[[131 114 134 127 110 134 127 134 138]
 [143 134 115 134 132 138 129 129 119]
 [131 122 125 139 144 125 143 125 126]
 [125 131 124 137 110 122 158 132 130]
 [129 137 123 148 142 142 143 151 115]
 [121 124 123 125 127 137 140 135 125]
 [135 126 132 147 139 133 137 125 121]
 [143 132 121 136 117 115 130 116 130]
 [127 114 123 123 119 125 127 122 124]
 [119 115 122 123 124 133 132 130 125]]
Which number is the last entry of the largest entry's row?
A: 130
The first entry, reading row by row -> 131
Which number is the third entry in reading order?
A: 134
Which number is the smallest entry in the last row?
A: 115
The bottom-right entry: 125
Which number is the entry directly above 151?
A: 132
Which number is the 4th entry from the end, reading row by row?
A: 133
Which number is the 5th entry from the end, reading row by row?
A: 124
The entry in the bottom-left corner -> 119
The largest entry in the first row: 138
The entry just left of the largest entry is 122
The second entry in reading order is 114
Which number is the fourth entry, reading row by row?
A: 127
The second largest entry: 151
Which number is the smallest entry in the last column?
A: 115
The bottom entry of the column that holds the largest entry: 132

Read these off the grid that follows.
1) The third entry on the main diagonal?
2) The bottom-left entry?
3) The top-left entry?
4) The largest entry in the last column?
5) The last entry, reading row by row?
6) The entry in the top-right corner?
7) The 3rd entry on the diagonal from the top-right corner?
8) The third entry in reading order?
[[123 131 131 130 128 131 128 122 124 122]
 [128 139 145 150 131 148 134 133 105 128]
 [113 128 146 123 141 144 151 149 122 114]
 [131 132 125 156 134 136 119 115 132 140]
 [128 126 123 116 133 140 132 133 137 128]
 [116 121 151 135 155 146 140 126 129 129]
 [131 133 137 140 133 134 131 113 131 137]
 [127 133 123 132 119 131 127 129 120 120]
 [120 125 151 118 138 131 157 127 132 126]
 [127 130 126 126 151 144 135 114 131 120]
 [127 135 128 135 133 132 128 130 130 134]
 [130 126 130 125 126 135 128 137 129 140]
 [136 123 129 122 130 136 130 149 131 153]
 [129 134 146 142 134 137 140 125 123 132]]
1) 146
2) 129
3) 123
4) 153
5) 132
6) 122
7) 149
8) 131

a = [117 112 128 117 111 133 101 109 117 123 118 140 114 114 117]
The entry just left of 118: 123
The entry just right of the largest entry -> 114

B =
[[126 114 133 121 103 132 127 121 129 141 130]
 [128 130 124 127 141 128 131 129 122 125 126]]
Counting starts at 0.
Find the entry in the bottom-right corner.
Answer: 126
The bottom entry of the column that holds the smallest entry -> 141
The entry at row 1, column 0 -> 128
The entry at row 0, column 2 is 133
The top entry of the column that holds the smallest entry: 103
Find the entry in row 0 and column 0.
Answer: 126
Find the entry at row 1, column 1.
Answer: 130
The entry at row 0, column 1 -> 114

W =
[[128 137 115 145 123 142 135 124 133]
 [128 102 135 109 121 117 102 121 107]
 [128 134 136 129 125 141 132 135 133]
 [128 115 140 116 149 147 114 115 116]
 [128 117 124 129 126 141 115 115 116]
 [128 140 129 133 111 119 141 146 140]]
Rows and columns are numbered from 0.
The entry in the top-right corner -> 133
The bottom-right entry: 140
The entry at row 0, column 0 is 128
The entry at row 1, column 0: 128
Report the entry in row 0 and column 2.
Answer: 115
Report the entry in row 2 and column 0.
Answer: 128
The entry in row 1 and column 1 -> 102
The top entry of the column that holds the largest entry is 123
The entry in row 0 and column 1: 137
The entry just left of the largest entry -> 116
Report the entry in the bottom-left corner.
Answer: 128
Report the entry directly below 134.
Answer: 115
Report the entry just right of 111.
Answer: 119

A =
129  119  110  141  118
106  107  138  139  151
137  152  144  129  132
141  101  151  148  150
112  106  150  120  124
132  103  108  120  106
114  156  117  150  113
149  121  122  147  115
133  101  134  141  107
105  153  131  111  122
129  132  152  101  112
Read off the entry in the top-left corner.
Answer: 129
The 1st entry on the diagonal from the top-right corner: 118
The entry just left of the centre entry: 103
The entry just right of the centre entry: 120
Read off the entry directly below 144.
Answer: 151
Read off the second entry on the main diagonal.
Answer: 107
Read off the bottom-right entry.
Answer: 112
Read off the entry just right of the largest entry.
Answer: 117
Read off the fourth entry from the end, reading row by row.
Answer: 132
The largest entry in the first column: 149
The entry just left of the largest entry: 114
The 3rd entry on the main diagonal: 144
Read off the smallest entry in the last row.
Answer: 101
The second entry on the diagonal from the top-right corner -> 139
